[[119 119]
 [118 116]
 [158 141]
 [ 98 105]
 [113 116]
 [124 138]
 [142 127]
 [128 142]]
=>
[[119 119]
 [116 118]
 [141 158]
 [105  98]
 [116 113]
 [138 124]
 [127 142]
 [142 128]]

[[117 112 143]
 [101 132 119]
 [125 136 127]
 [124 133 126]
 [122 139 127]
 [129 137 125]
 [128 137 129]
 [135 138 128]
 [126 136 128]
 [130 132 130]]
=>
[[143 117 112]
 [119 101 132]
 [127 125 136]
 [126 124 133]
 [127 122 139]
 [125 129 137]
 [129 128 137]
 [128 135 138]
 [128 126 136]
 [130 130 132]]

[[130 108 128]
 [150 127 116]
 [118 122 135]
 [113 129 143]]
=>
[[128 130 108]
 [116 150 127]
 [135 118 122]
 [143 113 129]]

[[148 135 139]
 [139 140 134]
 [138 133 151]
 [134 148 157]
 [143 144 144]
 [136 140 146]
 [148 144 151]
 [149 136 132]]
=>
[[139 148 135]
 [134 139 140]
 [151 138 133]
 [157 134 148]
 [144 143 144]
 [146 136 140]
 [151 148 144]
 [132 149 136]]

[[129 121 111 130 122]
 [144 134 112 115 120]
 [124 100 142 155 132]
 [129 130 148 129 127]
 [142 126 119 114 101]
 [123 154 112 115 138]
 [112 152 117 117 148]
 [147 149 119 115 114]
 [150 130 147 112 106]
 [122 138 143 120 133]
 [147 130 151 121 108]]
=>
[[122 129 121 111 130]
 [120 144 134 112 115]
 [132 124 100 142 155]
 [127 129 130 148 129]
 [101 142 126 119 114]
 [138 123 154 112 115]
 [148 112 152 117 117]
 [114 147 149 119 115]
 [106 150 130 147 112]
 [133 122 138 143 120]
 [108 147 130 151 121]]

[[110 135 149 110 102 105 136 143]
 [108 134 141 128 116 125 104 129]
 [143 102 101 122 105 107 131 102]
 [136 117 112 109 113 154 114 131]
 [146 102 119 127 116 150 104 146]
 [129 147 134 122 146 109 142 139]
 [103 110 133 128 144 106 145 120]
 [151 118 130 127 109 151 127 122]
 [120 131 143 105 139 127 143 146]
 [110 109 154 122 151 144 124 132]
 [152 118 147 120 110 150 144 148]]
=>
[[143 110 135 149 110 102 105 136]
 [129 108 134 141 128 116 125 104]
 [102 143 102 101 122 105 107 131]
 [131 136 117 112 109 113 154 114]
 [146 146 102 119 127 116 150 104]
 [139 129 147 134 122 146 109 142]
 [120 103 110 133 128 144 106 145]
 [122 151 118 130 127 109 151 127]
 [146 120 131 143 105 139 127 143]
 [132 110 109 154 122 151 144 124]
 [148 152 118 147 120 110 150 144]]

[[123 147 116 129 134 126 137]
 [125 153 115 129 118 124 130]
 [127 128 127 116 141 125 129]
 [123 115 128 120 150 126 142]
 [106 148 127 135 130 124 131]
 [124 144 130 134 126 117 125]
 [145 147 112 127 131 125 138]
 [125 103 120 130 128 139 129]]
=>
[[137 123 147 116 129 134 126]
 [130 125 153 115 129 118 124]
 [129 127 128 127 116 141 125]
 [142 123 115 128 120 150 126]
 [131 106 148 127 135 130 124]
 [125 124 144 130 134 126 117]
 [138 145 147 112 127 131 125]
 [129 125 103 120 130 128 139]]

[[131 146 114 123 120 123 140 153 138]
 [141 140 108 125 126 109 119 142 118]
 [139 143 108 124 124 110 124 147 123]
 [137 145 109 122 122 114 130 151 129]
 [138 145 108 123 123 112 128 149 125]
 [140 142 108 125 125 109 122 145 120]
 [135 146 111 123 121 117 134 152 132]
 [133 146 113 123 121 119 137 153 135]
 [128 146 118 123 120 126 143 152 140]]
=>
[[138 131 146 114 123 120 123 140 153]
 [118 141 140 108 125 126 109 119 142]
 [123 139 143 108 124 124 110 124 147]
 [129 137 145 109 122 122 114 130 151]
 [125 138 145 108 123 123 112 128 149]
 [120 140 142 108 125 125 109 122 145]
 [132 135 146 111 123 121 117 134 152]
 [135 133 146 113 123 121 119 137 153]
 [140 128 146 118 123 120 126 143 152]]

[[127 145]
 [120 141]
 [126 150]]
=>
[[145 127]
 [141 120]
 [150 126]]
---
[[129 144 148]
 [125 142 144]
 [130 149 156]
 [125 130 137]
 [117 135 147]
 [127 117 119]
 [117 125 133]]
=>
[[133 125 117]
 [119 117 127]
 [147 135 117]
 [137 130 125]
 [156 149 130]
 [144 142 125]
 [148 144 129]]

[[119 126 154]
 [118 128 139]]
=>
[[139 128 118]
 [154 126 119]]

[[142 123 105 129 119 137 119 143 140 139 117 143 127 113]
 [126 143 125 140 146 125 122 112 104 119 156 107 139 151]]
=>
[[151 139 107 156 119 104 112 122 125 146 140 125 143 126]
 [113 127 143 117 139 140 143 119 137 119 129 105 123 142]]

[[147 110 135 140 121 143]
 [146 152 147 136 157 117]
 [123 133 143 139 132 119]
 [126 143 100 100 120 113]
 [154 147 151 124 128 119]]
=>
[[119 128 124 151 147 154]
 [113 120 100 100 143 126]
 [119 132 139 143 133 123]
 [117 157 136 147 152 146]
 [143 121 140 135 110 147]]

[[113 117 151 105]
 [124 136 134 146]
 [102 128 132 135]]
=>
[[135 132 128 102]
 [146 134 136 124]
 [105 151 117 113]]

[[135 134 123 127 126 138 124]
 [131 139 118 129 123 140 130]
 [127 122 137 114 125 122 121]
 [123 127 131 124 128 124 131]
 [131 139 119 127 121 141 130]
 [128 127 123 143 132 127 133]
 [127 116 131 151 139 117 134]
 [122 115 125 147 131 119 137]
 [121 121 128 131 125 122 134]
 [122 115 135 137 134 115 132]
 [126 138 124 124 124 136 132]
 [123 123 132 135 135 119 133]]
=>
[[133 119 135 135 132 123 123]
 [132 136 124 124 124 138 126]
 [132 115 134 137 135 115 122]
 [134 122 125 131 128 121 121]
 [137 119 131 147 125 115 122]
 [134 117 139 151 131 116 127]
 [133 127 132 143 123 127 128]
 [130 141 121 127 119 139 131]
 [131 124 128 124 131 127 123]
 [121 122 125 114 137 122 127]
 [130 140 123 129 118 139 131]
 [124 138 126 127 123 134 135]]
